Below are the code and all the weights of a small trained network. Each question names an input and a class and asks about switching units off, where a switched-off unit gives its printed mean instead of its output.

import numpy as np


def w(rows, s, z=0):
    codes = np.array(rows[::2]) - 128.0
    scale = np.full(codes.shape[1], s)
    scale[-1] = z or s
    return codes * scale


def f(y):
    return np.maximum(y, 0)


def log_softmax(a):
    a = a - a.max(-1, keepdims=True)
    return a - np.log(np.exp(a).sum(-1, keepdims=True))


def net(x, mask):
    res = np.array(x, float).reshape(1, 5) / 4 @ E
    y = f(res @ A[0][:, :-1].T + A[0][:, -1])
    res = res + np.where(mask, y, B[0][:, -1]) @ B[0][:, :-1]
    return log_softmax(res[-1] @ U[:, :-1].T + U[:, -1])


A, B = {}, {}
E = w([
[215,206,135,9,57],'x0',
[124,8,16,84,53],'x1',
[200,9,236,90,180],'x2',
[122,128,131,127,127],'x3',
[97,135,73,32,255],'x4',
],0.0053)
A[0] = w([
[74,21,60,168,132,120],'n1',
[85,184,73,141,110,11],'n2',
[186,237,190,79,123,137],'n3',
[96,209,75,149,108,132],'n4',
[121,55,116,158,3,117],'n5',
[79,189,169,83,212,119],'n6',
[102,189,85,130,96,109],'n7',
[85,178,55,126,146,135],'n8',
[127,124,64,53,187,46],'n9',
[88,86,58,89,195,116],'n10',
[164,179,221,214,89,101],'n11',
[158,145,76,54,63,127],'n12',
[79,77,131,163,149,22],'n13',
[178,74,166,116,158,11],'n14',
[113,65,1,53,172,108],'n15',
[82,144,170,196,186,128],'n16',
[69,195,63,163,86,99],'n17',
[163,43,174,105,148,102],'n18',
[202,31,188,96,182,75],'n19',
[93,204,50,159,92,96],'n20',
[136,172,194,213,92,109],'n21',
[121,188,139,106,224,124],'n22',
[187,100,65,21,42,119],'n23',
[70,177,34,154,116,87],'n24',
[170,149,133,197,38,133],'n25',
[208,127,141,45,65,87],'n26',
[199,198,163,95,101,62],'n27',
[106,108,136,210,187,33],'n28',
[51,43,80,149,113,114],'n29',
[91,26,54,171,141,121],'n30',
[85,172,164,65,212,93],'n31',
[68,193,157,88,228,117],'n32',
[175,172,143,67,96,2],'n33',
[67,144,184,199,190,133],'n34',
[156,163,154,28,87,23],'n35',
[183,82,161,122,152,27],'n36',
[193,66,217,97,158,100],'n37',
[151,180,198,205,76,100],'n38',
],0.0064,0.004)
B[0] = w([
[176,228,123,222,204,221],'n1',
[33,94,249,30,118,156],'n2',
[96,222,104,225,208,253],'n3',
[71,116,214,50,115,211],'n4',
[202,30,74,122,17,203],'n5',
[207,70,87,160,1,206],'n6',
[65,116,191,84,131,184],'n7',
[81,87,195,54,93,203],'n8',
[131,33,61,150,67,175],'n9',
[141,48,97,127,48,199],'n10',
[191,33,47,118,26,216],'n11',
[100,193,107,202,195,207],'n12',
[60,193,115,188,194,148],'n13',
[14,102,235,21,144,152],'n14',
[222,35,81,150,27,228],'n15',
[130,193,89,167,195,204],'n16',
[68,114,214,42,134,206],'n17',
[57,97,214,70,105,199],'n18',
[27,134,227,48,125,221],'n19',
[65,128,222,77,142,206],'n20',
[170,50,66,135,85,202],'n21',
[217,40,77,153,34,203],'n22',
[165,228,97,245,218,234],'n23',
[64,106,236,49,95,200],'n24',
[88,52,109,80,99,202],'n25',
[71,180,88,206,192,208],'n26',
[82,168,79,209,209,191],'n27',
[55,206,90,192,217,165],'n28',
[163,214,131,202,202,203],'n29',
[157,225,138,189,196,218],'n30',
[149,60,71,163,58,193],'n31',
[201,44,73,153,45,213],'n32',
[42,202,86,219,223,158],'n33',
[137,230,113,195,232,216],'n34',
[40,172,101,196,207,179],'n35',
[12,66,247,32,90,151],'n36',
[46,122,225,73,110,221],'n37',
[159,34,42,139,69,203],'n38',
],0.006,0.0044)
U = w([
[25,127,255,27,146,61],'0',
[180,155,111,157,120,217],'1',
[81,236,108,203,233,2],'2',
[165,45,73,104,40,36],'3',
[140,157,145,104,136,241],'4',
],0.009,0.0065)

Each question gives the input, the list of numbers given to net, and the class t.
The units are the neurons (one row each of A and B). Each row of codes is followed by its name. A weight is (code - 128) times the scale printed after its matrix; where a second scale follows, it is the last column's (A, B and U).
mask holds one flag per neuron, in row order. A switched-off neuron (its flag False) gives its mean, the last column of its row in B, instead of its output. The means were averaged over made-up inputs and are rounded, as every weight is.
A unit's drop is (log p(t) with every unit on - log p(t) with that unit switched off) / (log p(t) with every unit on - log p(t) with every unit switched off).
The circuit of an input: a set's keep is (log p(t) with only the set's units on - log p(t) with every unit switched off) / (log p(t) with every unit on - log p(t) with every unit switched off). Starting from the 12 units with the biggest drops (on a tie, the unit counted first), units are removed one at a time, each time the one whose removal leaves the highest keep (on an exact tie, the one counted first), for as long as the keep stays at least 0.8.
units of the circuit, in order: the units of the circuit, biggest drop first
unit that matters most: the unit with the biggest drop
top k neurons: the k neurons with the biggest drops, biggest first
drop when u is switched off: that unit's drop, to one decimal
input [6,5,4,-2,6], class 2: units of the circuit, in order	[n23]
input [8,4,-5,-2,-3], class 2: units of the circuit, in order	[n23 n12]
input [3,-6,4,6,5], class 1: units of the circuit, in order	[n6 n22]
input [3,3,-6,6,6], class 0: units of the circuit, in order	[n24 n8]
input [8,-4,6,8,7], class 2: top 2 neurons	[n3 n35]
input [0,5,-7,6,7], class 0: units of the circuit, in order	[n24 n8]
input [-6,7,1,-1,-6], class 1: top 2 neurons	[n5 n1]
input [2,4,8,3,7], class 0: top 2 neurons	[n19 n37]
input [-6,4,1,-5,2], class 2: units of the circuit, in order	[n1 n30]
input [7,-8,4,2,6], class 1: top 2 neurons	[n6 n22]
input [5,2,-1,1,4], class 2: units of the circuit, in order	[n23 n12]
input [2,-6,-1,-6,-7], class 3: units of the circuit, in order	[n11 n38]
input [-7,3,-7,7,8], class 3: top 4 neurons	[n15 n10 n32 n9]
input [1,-7,0,7,0], class 1: top neuron	[n3]
input [5,4,5,-2,8], class 3: top 3 neurons	[n15 n9 n10]
input [2,2,-7,-6,8], class 3: top 2 neurons	[n15 n9]
input [7,8,5,-8,-6], class 1: top 2 neurons	[n5 n23]
input [3,8,-8,0,5], class 0: drop when n17 is switched off	0.2
input [0,5,7,7,-5], class 0: drop when n19 is switched off	0.1
input [-3,-8,0,-1,-2], class 1: unit that matters most	n34
input [-5,-5,-2,4,1], class 1: drop when n22 is switched off	0.2
input [3,4,2,3,6], class 3: drop when n38 is switched off	-0.1
